Here is a tiny trained network, its code and every weight. The questions are about switching its units off for an input and a target symbol, where a switched-off unit gives its printed mean instead of its output.

import numpy as np


def w(rows, s, z=0):
    codes = np.array(rows[::2]) - 128.0
    scale = np.full(codes.shape[1], s)
    scale[-1] = z or s
    return codes * scale


def norm(h):
    return h / np.sqrt((h * h).mean(-1, keepdims=True) + 1e-5)


def f(y):
    return y / 2 * (1 + np.tanh(0.7978845608 * (y + 0.044715 * y**3)))


def softmax(a):
    e = np.exp(a - a.max(-1, keepdims=True))
    return e / e.sum(-1, keepdims=True)


def log_softmax(a):
    a = a - a.max(-1, keepdims=True)
    return a - np.log(np.exp(a).sum(-1, keepdims=True))


def net(x, mask):
    ids = ['ΠΩδημξτ'.index(c) for c in x.split()]
    T = len(ids)
    res = E[ids] + P[:T]
    u = 0
    for l in range(2):
        r = norm(res)
        for j in range(2):
            rows = slice(3 * j, 3 * j + 3)
            q, k, v = (r @ M[l][rows].T for M in (Q, K, V))
            z = softmax(np.where(np.tri(T) > 0, q @ k.T / 3**0.5, -1e9)) @ v
            o = O[l][rows]
            res = res + np.where(mask[u + j], z, o[:, -1]) @ o[:, :-1]
        u += 2
        y = f(norm(res) @ A[l][:, :-1].T + A[l][:, -1])
        res = res + np.where(mask[u : u + 4], y, B[l][:, -1]) @ B[l][:, :-1]
        u += 4
    return log_softmax(norm(res)[-1] @ U[:, :-1].T + U[:, -1])


Q, K, V, O, A, B = {}, {}, {}, {}, {}, {}
E = w([
[107,118,98,98,155,47,167,132,170,97],'Π',
[129,48,93,160,96,56,101,135,106,133],'Ω',
[150,118,251,137,106,85,104,181,90,125],'δ',
[252,106,78,153,133,148,146,144,64,142],'η',
[201,53,192,160,139,102,67,225,88,17],'μ',
[174,94,131,77,117,139,153,69,51,127],'ξ',
[53,44,131,198,171,125,168,90,192,112],'τ',
],0.021)
P = w([
[193,133,199,71,132,86,10,171,186,87],'0',
[254,94,208,105,140,81,170,115,163,133],'1',
[167,73,142,74,126,133,115,160,202,112],'2',
[137,72,113,91,131,147,133,190,148,133],'3',
[113,113,98,121,154,122,135,168,112,120],'4',
[96,150,85,165,112,114,152,180,94,98],'5',
[98,173,79,185,61,114,161,186,120,80],'6',
],0.0088)
Q[0] = w([
[17,125,80,37,126,207,228,52,143,96],'0.h0',
[206,65,204,205,191,103,251,175,141,101],'0.h0',
[120,85,180,139,80,86,81,93,107,112],'0.h0',
[120,9,115,233,152,108,95,146,156,131],'0.h1',
[198,147,83,137,163,151,182,123,226,144],'0.h1',
[136,176,181,147,141,159,35,183,187,152],'0.h1',
],0.018)
K[0] = w([
[245,188,182,5,133,178,118,156,91,120],'0.h0',
[61,181,105,169,155,154,208,169,134,135],'0.h0',
[105,150,141,140,115,149,142,71,171,155],'0.h0',
[229,64,97,114,118,47,108,197,117,91],'0.h1',
[171,148,31,66,113,91,169,129,123,120],'0.h1',
[188,159,222,92,151,202,88,136,106,113],'0.h1',
],0.019)
V[0] = w([
[152,52,115,145,100,127,100,176,58,108],'0.h0',
[105,140,206,171,169,228,114,72,154,177],'0.h0',
[147,210,184,119,247,235,174,152,154,81],'0.h0',
[177,134,162,34,133,161,163,94,152,119],'0.h1',
[170,159,156,187,53,173,106,80,131,146],'0.h1',
[146,70,138,77,67,70,71,105,72,125],'0.h1',
],0.015)
O[0] = w([
[182,80,97,71,155,32,59,20,88,49,236],'0.h0',
[71,176,162,248,64,219,116,170,10,139,3],'0.h0',
[155,217,91,255,211,161,88,169,122,206,24],'0.h0',
[73,210,81,148,202,203,166,215,49,147,112],'0.h1',
[128,105,138,168,182,89,71,32,16,156,33],'0.h1',
[69,94,157,160,16,195,176,138,39,21,241],'0.h1',
],0.0072,0.016)
A[0] = w([
[187,7,152,110,143,185,90,176,144,127,147],'0.n0',
[26,88,142,182,125,120,135,55,139,127,171],'0.n1',
[149,166,127,172,162,176,229,41,141,212,3],'0.n2',
[113,99,164,84,150,118,74,101,230,128,142],'0.n3',
],0.017,0.0023)
B[0] = w([
[158,162,163,172,152,90,119,88,182,149,251],'0.n0',
[86,130,162,125,194,118,173,173,150,236,160],'0.n1',
[84,221,61,94,132,120,120,110,64,16,127],'0.n2',
[97,122,105,206,113,184,143,195,10,158,246],'0.n3',
],0.013,0.014)
Q[1] = w([
[177,186,146,90,136,156,99,121,104,92],'1.h0',
[159,145,159,142,142,222,155,57,152,164],'1.h0',
[150,77,166,118,84,113,103,87,111,171],'1.h0',
[248,126,69,71,88,135,176,192,160,139],'1.h1',
[91,162,202,127,100,198,24,85,149,105],'1.h1',
[148,99,126,49,41,46,151,187,128,176],'1.h1',
],0.015)
K[1] = w([
[95,153,146,128,197,117,95,131,110,131],'1.h0',
[91,123,150,152,145,149,112,87,65,134],'1.h0',
[108,47,123,146,101,99,156,80,146,75],'1.h0',
[97,87,70,205,218,183,146,40,170,103],'1.h1',
[180,134,253,89,176,116,93,142,97,68],'1.h1',
[9,89,107,154,104,92,141,73,114,124],'1.h1',
],0.017)
V[1] = w([
[39,91,84,204,82,107,139,103,164,145],'1.h0',
[39,140,125,87,194,97,184,133,135,128],'1.h0',
[147,99,190,117,146,222,142,77,185,151],'1.h0',
[63,94,91,193,116,159,88,45,126,163],'1.h1',
[159,129,188,148,80,254,85,63,120,200],'1.h1',
[155,159,161,78,141,78,113,108,97,113],'1.h1',
],0.018)
O[1] = w([
[96,27,122,65,137,72,143,95,188,163,105],'1.h0',
[120,95,159,215,126,41,146,89,140,189,118],'1.h0',
[180,64,47,79,97,104,119,157,102,121,90],'1.h0',
[236,180,181,112,149,133,211,79,91,2,64],'1.h1',
[128,139,91,7,162,114,11,96,79,42,5],'1.h1',
[133,74,125,84,162,148,80,183,169,183,139],'1.h1',
],0.0091,0.022)
A[1] = w([
[250,226,59,63,195,113,68,38,158,217,136],'1.n0',
[75,112,139,87,194,155,171,133,63,192,157],'1.n1',
[149,234,250,28,89,77,92,148,110,190,5],'1.n2',
[102,209,172,83,231,175,174,101,204,107,3],'1.n3',
],0.018,0.0031)
B[1] = w([
[177,203,111,149,100,6,136,26,92,166,254],'1.n0',
[119,126,74,144,68,114,148,146,197,125,169],'1.n1',
[104,124,140,33,222,136,192,128,90,232,130],'1.n2',
[85,196,158,64,192,168,90,93,240,132,136],'1.n3',
],0.017,0.01)
U = w([
[78,184,133,128,158,151,125,96,223,89,8],'Π',
[119,40,152,82,83,127,119,71,177,129,94],'Ω',
[111,118,144,79,180,165,102,156,79,196,126],'δ',
[107,156,23,132,79,200,113,141,79,95,133],'η',
[143,116,154,189,159,122,2,186,160,107,69],'μ',
[154,185,92,160,102,87,61,62,110,186,158],'ξ',
[98,108,111,215,152,142,157,160,193,212,238],'τ',
],0.0092,0.0011)

Each question gives the input, a string of symbols that net reads in full, and the target symbol t.
The units are the heads (3 rows each of Q, K, V and O) and the neurons (one row each of A and B). Each row of codes is followed by its name. A weight is (code - 128) times the scale printed after its matrix; where a second scale follows, it is the last column's (O, A, B and U).
mask holds one flag per unit, layer by layer, with each layer's heads first. A switched-off unit (its flag False) gives its mean, the last column of its rows in O or B, instead of its output. The means were averaged over made-up inputs and are rounded, as every weight is.
A unit's drop is (log p(t) with every unit on - log p(t) with that unit switched off) / (log p(t) with every unit on - log p(t) with every unit switched off).
The circuit of an input: a set's keep is (log p(t) with only the set's units on - log p(t) with every unit switched off) / (log p(t) with every unit on - log p(t) with every unit switched off). Starting from all 12 units, units are removed one at a time, each time the one whose removal leaves the highest keep (on an exact tie, the one counted first), for as long as the keep stays at least 0.8.
circuit, biggest first: the units of the circuit, biggest drop first
top k neurons: the k neurons with the biggest drops, biggest first
top k neurons in layer l: the k neurons of layer l with the biggest drops, biggest first
which heads matter: for each layer, one digit per head in row order, 1 if its drop is at least 0.15 and else 0, layers parted by /
drop when u is switched off: that unit's drop, to one decimal
input τ η Π η η, target η: top 2 neurons in layer 0 => 0.n0; 0.n1
input τ η η ξ, target ξ: circuit, biggest first => 0.h0; 0.h1; 1.n0
input η η η ξ, target η: which heads matter => 01 / 10
input Π Ω η τ Ω, target η: circuit, biggest first => 0.h0; 1.h1; 0.n0
input η τ η Π η, target Π: circuit, biggest first => 0.h1; 1.h1; 1.n3
input η τ η τ, target Π: top 2 neurons in layer 1 => 1.n3; 1.n1
input ξ Ω δ, target Ω: which heads matter => 10 / 00
input μ η η μ η τ τ, target Π: top 3 neurons => 0.n1; 1.n3; 0.n0
input Π η ξ, target τ: top neuron => 1.n0
input ξ η Π Ω δ, target Ω: which heads matter => 00 / 00
input η η δ, target δ: which heads matter => 00 / 00
input η τ Ω η η Ω, target η: circuit, biggest first => 0.h0; 1.h1
input δ τ Π Π Π Π, target Π: circuit, biggest first => 1.h1; 0.h1; 1.n3
input Π Π η δ Ω τ Π, target η: top 4 neurons => 0.n3; 0.n0; 1.n0; 0.n1
input Ω ξ τ Ω Ω η, target η: top 2 neurons => 1.n0; 0.n1
input Π τ Π η ξ, target ξ: which heads matter => 11 / 01
input μ η μ η η Ω ξ, target Ω: circuit, biggest first => 0.h1; 1.h0
input τ ξ η Π η, target Π: circuit, biggest first => 0.h1; 1.h1; 0.n3; 1.n3
input η η η η η τ δ, target δ: top 2 neurons => 1.n2; 0.n3
input Π η Ω η η ξ, target Ω: top 2 neurons => 0.n3; 1.n0
input η ξ ξ, target η: drop when 1.h0 is switched off => 0.1
input τ ξ Ω η Π, target Π: drop when 1.n3 is switched off => 0.2
input η η Ω Π Ω, target Ω: drop when 0.h1 is switched off => 0.1
